Each row was made from one path, in order. Every step used is in the known rows, and no mark comes twice. Write each row's path.
Known rows:
P V G C: [ 244  104   42 -188   -5   42 -171 -188  353  -20  131  -83  -58  297
  107   35  115  225  -97 -137  -96    1 -238  236 -160    6   67 -124
  146  -82  235  -93  258   45   95  -57 -163   70  -13  -33  126  113]
G E K V Y: [ 166 -178  -68  163 -231 -210   -6 -379    1 -156  119  -96  -55 -161
   73   85  109  -23  -24  156   82  -24  492  -14  182  -95 -760  208
  143 -151   37   44  -21   50 -333 -188  422   54  -29   77   51  529]
L P Y J: [ 237  -75  109  218  -49  135   73  122   13  -36  114  102  -96 -130
   36   98  226  -54  -82 -143 -163  -38  -62 -233  153  -29  196 -243
  -35  409  -84  108  109 -153   50  -10  376 -115  149 -293    9  -92]
K P D E G C: [ 176 -120 -106 -106 -340  122  358   43  -15  325  111  -90  190  495
   99 -194  130   29  147 -104   45   47 -148 -180   -3    9  -62  163
  340 -312   50 -301  160  600 -147  -88  517  289 -122   31   99   39]
K Y P J: [  95  -12  319  -66  261  -56  -20  -91  -28  174  -37  -51   53  -34
  -70   87  216   47   63   20  -14  -56  123  -71  -43  -75   92  -95
 -126  317   53   10  -32   12   67  256  245  104  153 -149   31   83]
C D L P V: [ 248  141  -32 -236  -35  230   22  -11   45    9 -139   69  -47  -44
  -43  -67  323 -274  -75  -60  -25  124 -262 -267  180 -183  114  -90
  373   12  220  -56  266   68   34  -33  228  -16  156 -176  105   -5]
N G E K P: [ 185 -397 -278  111 -712  -10   74 -268  -21  -88  270  140  410  100
   82 -308 -117   -7   25  -14 -209  188    0 -179  173   98 -312   69
 -184 -273   25  -89  374  150 -527  -33  192  100 -126  -86 -157  328]
E G C D L P: [ 195  121 -130  -27   97   21  341 -177   99  132  -35   -2 -142  317
  -91 -273  230   12   29  -82  121   86  112  -86 -110 -106  100 -273
  489 -173  226  110  123  273   31  -84  272  -13 -213  -55  258  -47]
C D E K P Y: [ 484  -50 -135 -179 -699  192   21  212 -269  214  -75  -81  151  288
  -82  -63   11 -388   44 -217  -48  -66 -322 -290  388  -89 -285  203
   96  -34   79 -336  221  359  -47 -130  574   47  -10 -275 -234  111]
K G C D L P V N E: [ 262  281  -97 -154 -239  145   31 -263  201 -146 -198  109   28  179
  146 -244  225  -57  -18 -434   85  198 -266 -251    2 -263  322  -55
  468 -329  430 -247  351    4   30  -10   54   24   89  -19  350   13]
C D L P Y K: [ 405  162  -84 -176   30  155  115  284 -138  275 -125   41 -314   18
 -184 -180  414 -473 -115 -156  -16    6  -30 -521  172 -267   -8  -65
  187   37  131   65   84  258   19  -38  500  146   14  -69   67 -189]
N G E K Y: [ 201 -232  -40  187 -205 -341  182 -386  -10  -43   86  147  176  173
  -99 -229  -92  107  -47  124   33   86    4 -304  135   87 -202 -105
 -127 -262   69  150  300  165 -400  149  219  254 -217  -59   31  355]
G N E K P J: [ 127 -127   38 -345 -676  119  -25 -178 -319 -229  334 -105  168   59
  215  -44   24  -56  295 -303 -326  -74   66  -49  265  -91 -274  167
  -82 -168  135 -272  166  127 -238 -309  277   34  -34 -184 -186  362]
D E K Y P: [ 159  -20   80  -46 -282 -239  -16   49 -121  206 -104   42  144   14
 -100  197    2  -32   25    2  -42 -119   78 -267  190   -2 -254  151
  -83  165   37  -15  -16  127  -10  -57  605  -23   17 -126  -85  103]
C D L P E K V: [ 506  -12 -151 -203 -367  -29   -7   70 -257  102   14   62  161  -20
   -2   74  308 -327   29  -76   29  131   79 -308  364  -75 -390    3
  135   39  268  -79  269   49  -42 -357  630   34 -198  -21   60  288]
V N E K P L: [ 230 -129 -125 -273 -722  238  -87   80 -332 -112   30   64  435 -131
   88 -144   40 -261  190 -297 -106  104   15  -29  224  -36 -262  252
 -343 -117  211 -280   12   47  -55  -76  161   91   33   54  -94  164]
L P K E G C D J: [ 299   29 -127 -170  -40  149  296 -198   38  229  182 -163  144  772
 -160 -311  208   79   46 -144  124   73    4 -284  175  -82  -74  -41
  183 -301  208 -184  227  531 -164 -334  861  317 -502 -260  363   84]
C D E K P L: [ 335  -87 -171 -349 -629  246   33  123 -345  313   -7  -40  493   73
 -119  -73   38 -362   82 -101    0   25 -230  -77  211 -125 -266  235
  111   -6   56 -309  143  300   56 -136  470   45   86 -208  -20   79]
G L P Y J: [ 340  -94   -4  330  -17  165  145  -25   96 -148  235   67 -116 -319
   17  137  505   72 -160 -179  -16  -19 -185 -331  121 -178  168 -328
   89  444  -58  193  144 -337  -90 -351  521 -180  102 -368  139 -229]
Y K P E G C D: [ 440  -38 -105 -226 -280  205  196 -116   54  436   89 -126   13  570
   -6 -155  101 -111  110  -59 -118 -100    4 -138  -15 -113 -215   53
  129 -257  281 -147  126  481 -129 -189  322  355 -445  105  149  102]
V E G C D L P K Y: [ 520  233 -226   11  -87 -109  419 -197  121  388 -206   64   42  578
  -28 -298  357   81 -145 -326  191  -97  123 -462  111 -118 -106  -58
  262 -331  340  -27  162  656 -267  263  729  318 -319 -111  -19  189]
L P E K: [ 201 -133  -52 -181 -434   68  -67   70 -131  -31  199   -4  242  -52
   53   71  133 -101  -39   71 -213   58  124 -155  342   53 -273   91
 -149  128  154   69  163   -3   41 -339  332   -9 -268  -17  -27  126]
N E K Y V G: [ 378   41  114 -131 -427 -233 -221  -50  116   39 -218  104    0  159
  -57  154   -9  126  132 -235 -247   -5    3 -181  207  -30   49   39
 -146  -81  200 -236  -99  -28 -218  -89  146  136 -173  -39 -213  423]
C D E K: [ 218   29 -135 -102 -371   17    8    3 -171  164 -104  -13   77  209
 -153   -9 -132 -314    5   32   56  -25 -142 -161  133  -62 -219  184
  307 -124   51 -149   -2  128   90 -305  461 -106  -43  -95   43   39]
N G C D L P: [ 176    2 -147    9   86  -64  254 -146   68   41  -61   44  139  192
  -59 -350  205 -115    1  -22  102  228 -144 -299  -56  -64  178 -249
  435 -109  145  121  311  165  -67   63   68   -9 -197 -177  238 -130]
G N E K: [  71    4   -1 -226 -429 -107   -4 -252 -252 -282  191  -66 -146   48
  103   42  -74  -38  167 -183 -194 -172  106 -102  229  -46 -245   91
   40 -317  121   20   50   33 -153 -437  149    4 -170   34   -4  219]
E K G L P: [ 184  -57 -262   71 -408   66   97 -178   38 -113  305   24  424 -215
   97  -20  191  250  -52  -82   52  142   12 -233  101 -154 -106    1
   -9    1  109   77  360 -180 -188 -293  402 -140 -163 -145  254 -124]
D E K P: [ 126 -142 -198 -105 -790   43  -22  214 -154   83   75   53  405   59
   79   25 -120  -94   87 -137 -157   35  -90 -145  274   30 -377  326
  -81   -1    0 -318  128  204 -164 -189  488  -96    0 -194 -300  163]
N E K G: [  79   15 -171    9 -549  -96  -24 -232 -103   38   65   91  279  109
   99  -18 -178   32  123 -243  -82   83  193 -151  139   85   66   17
  -66 -341  123 -207  136  -90 -107 -114   68   53 -172  120  204   57]
N G E K Y V: [ 278 -259  -14  116 -306 -334   70 -335  222  -78  -46  235  171   -1
  -32 -110  -61  273  -22   83  -62  126 -126 -412  144  -16   35 -125
   49 -254   72   59  172  153 -432  128  170  306 -139 -132  -51  507]
Y P V E K G C D: [ 500  139 -222 -142 -496  119 -103 -514  252  270   62   53  187  240
  301   78   54  108 -221 -150  -59  -58 -116 -160  -89 -141   42   81
  323 -347  323 -132  323   81   68  -18  336  -68  -59   -2  261  106]
V C D L: [ 212  176 -170  -88  -53  184  -46  -30  140  183 -218   -1 -201  286
    1 -227  327 -101  -38 -163   93  148   -1   66  -57 -112 -167  133
  202    6  206   49  -70   -2  -22  -86   78  -80   23   17   -1 -168]
E G C D: [ 205   77  -16  -23  168   45  267 -344  120  153  -30 -139 -174  497
  -98 -181  -41   64   77   46  182  -59   18   94 -209  -47   75 -216
  417 -287  178   67   35  278   83  -46   46   95 -293   43  324   -5]
N G E K Y P: [ 221 -276    1  166 -203 -289   74 -431   16   37   89  126  150   59
  -99 -138    7   55  -43  125  -93   35  169 -303   90   65 -191  -99
 -190 -110   62  211  229   76 -373   97  307  173 -110  -18   57  272]
D E K G L P Y J: [ 400  -93 -260  394 -560  -10  169  -69   87   14  327  189  343 -176
   81  146  276  193 -166 -377  -28   61 -224 -462  141 -102  120 -182
  209  207  -46  -47  365 -289  -53 -413  832 -150  128 -391  324 -180]
E K P D: [ 279 -193 -160 -209 -623  303   63  241 -388  198  156  -41  295  117
  160 -131  167 -293  216   78  -98    8 -131 -309  310   -5 -335  302
 -228 -198  147 -269  160  345 -295  -70  618  146 -121   -7 -243   90]
E G L P Y V C: [ 439  -79   -8  -95  -84  310   63 -161  610 -157   38  -79 -122  -31
   74  -15  554  489 -132 -244  -11  258    0 -114   79 -200   42  -61
  297  263   98  301   34  -13  -59 -282   95  140 -132  -95  237 -150]
K E G L P: [ 145  -86   -7  -31  -62  133  222 -217  282 -111  273  -39  223   -7
  -57  -12  334  246  -34  -39   -4  218   -2  -54   87 -114   41 -111
  103  100   31   94  214 -108 -178 -346  332   91 -247  -90  315   -2]
V N E G C D: [ 212  127   15   -6   14   68  187 -393   93  -94 -205  -73 -271  511
  -85 -276 -102 -101  136 -180  163    3   39   44 -181  -88   78  -48
  372 -425  283  -67 -118  131   73 -157  -32   89 -252  218  329   56]
E K P Y V: [ 446 -170  -98 -198 -741  171 -128  266  -10    7   -5   50  184 -105
  174   80  105   43  115 -231 -229  -11 -235 -298  388  -61  -53   31
 -138   -3  135 -264  114  243 -177   21  293  160  -30 -254 -396  293]

Which path is each row?
[ 294 -116  -75   86  -65   19  240 -445  112 -170   25 -269  238  -71
  -37   85  431  -18  158 -217  149   45  614 -350  356  -91 -535   87
  272  -86   98  -14   -1  147 -449 -307  492  383 -277   89  462  120]	N E G L P K V Y
[ 431  179 -137 -214 -215   88   28   16 -113 -120 -254  -41  -34  178
   31 -217  336 -311  116 -448  289   65  105 -358  243 -226 -264   55
  221 -176  374 -232   76  294 -220 -207  531  130  -98   33   67  142]	G C D L P K V N E
[ 508 -114 -273  -90 -447  -48    9  -40  204 -119 -122  208  337   87
  112 -275  241  -69   26 -136  -82  270 -352 -457   72  -86   73  -83
  402 -259  444  -49  215   83    9 -178  247  158 -261  -88  121  245]	Y V N G C D L P E K
[ 276  157 -167  -36 -451   37    1 -324  -54  -61 -105  -16   74  388
   92 -243 -168  -71  132 -245  159    9  -59  -80  -59 -139   -1   93
  168 -488  372 -218  100   17    5 -147  131  -40 -237  118  260   63]	V N E K G C D
[ 432   34   40 -632 -817  491 -193 -335  -20 -216   54 -230  -73  380
  270  -45  125 -114  204 -262 -293  -54 -207   11  417 -217 -548  461
   68 -169  359 -136  284  199 -295 -387  136    7 -125 -118 -140  219]	G N E K P V C D
[ 165  147  -80  -71  -38   -6  313 -294   46   78 -119    8 -247  333
 -115 -241  215 -106   83 -220   57  129  250 -173   22  -94  211 -275
  527 -256  226   17   19  182  -32 -278  188  -12 -282   35  305  -43]	N E G C D L P
[ 532  107 -196  -49   74  -91  -29 -141  -66  249   82 -186  -28  738
 -123 -143  140   25   18 -324  256  -59  -51 -121  -52  -98 -370   48
   95 -279  206 -342  216  379 -196 -319  703  215 -266 -149  209  211]	P K V G C D J
[ 430 -121  -99  -13 -362 -351   93   52  224 -156 -123  280  427    4
  165 -160  275  262   40 -168  -53  228 -300 -562  175   -7   30 -113
   73 -127  441   25  269  168 -118  122  304  318 -305 -162  -33  390]	D L P E K Y V N G C
[ 309 -213 -328  166 -239 -128   91 -118  108 -267   46  238  374  -27
   46 -424  225  -81  -86 -359  109  308  105 -410  114   -3 -350   25
  -11 -250  137  -64  394  208 -503  119  420  384  141   83   92  348]	D L P K V N G E
[ 356  117 -164  -65 -382   59  -88 -496  -15  -24   20   52   11  395
  103 -116   -9  -14   38 -320   38   64 -155 -334  -34 -165   44   99
  237 -523  420 -322  222  -26   64 -411  550  -25 -105  -47  529   47]	Y P V N E K G C D J
[ 549  154 -352 -160 -427  155  232 -207  291  427  -27  196  -33  405
  212 -174  231  -43 -146 -321 -111   23 -143 -359  -99 -172  -93   88
  419 -525  337 -272  217  506 -215   52  493  252 -122   26   52  182]	Y K P V E G C D L
[ 162  -85   51 -305 -695  108  -51 -348 -112 -355  136 -232  128  -29
  300  139  114 -117  271 -177 -387 -215   40 -161  491 -126 -607  388
  118 -307  247 -221  197  203 -366 -176  184  174  -36 -148 -116  454]	G N E K P V Y
[ 532  138 -312  -89 -287   46   51   47  -53  214 -171  115  179   82
   79  -70  342 -278 -179 -365  125   61  123 -459  258 -175 -326  207
  179 -101  135 -213  176  306 -290   25  730  113   19  -42 -122  233]	C D L P K V E
[ 265   83   16 -307  -66  369 -155   43  365   80 -208   43  -46  -17
   69 -165  521   41  -25 -162  -76  357  -10  -43  -30 -303  144   94
  442  320  176  -23 -130  -46   83  -99  161 -106  202 -231   -7  -13]	Y V C D L P J
[ 496  -69  -62 -246 -294  132 -102  -83 -128   63  127 -112   56  381
   28   15  259  -46  -57   -5   67  268  151 -190  342 -112 -734  428
  -17  188  184   26  201   53  -30 -649  799  -92 -423 -119  200  156]	L P E K V C D J
[ 520  108 -279  256 -395   16  212  -63  -43  225  144  183   42  180
  127 -130  314   15  -18 -350   29  -23 -134 -376   42 -103  253 -448
  275  -59  274  -37  363   -8   27  -51  703 -126  -33 -356  230  -92]	E K G C D L P Y J
[ 394 -246   66   37 -124  -48   88 -145  230 -383   16  154  568 -321
   28 -134  266  261   64    2   73  319 -355 -528   57 -203   45  -31
   67  142  207   61  208 -117 -172   84  385  175  -71 -352  146  229]	E K Y V N G L P J
[ 376 -207 -139  459   16   50  301 -367  214  -76  187 -101  326 -152
   60  174  462  128  119 -128   98  -66  427 -318  138  -61 -490  -81
  228  163   33   67   32  -34 -425 -176  830  224  -62 -154  441   94]	E G L P K V Y J
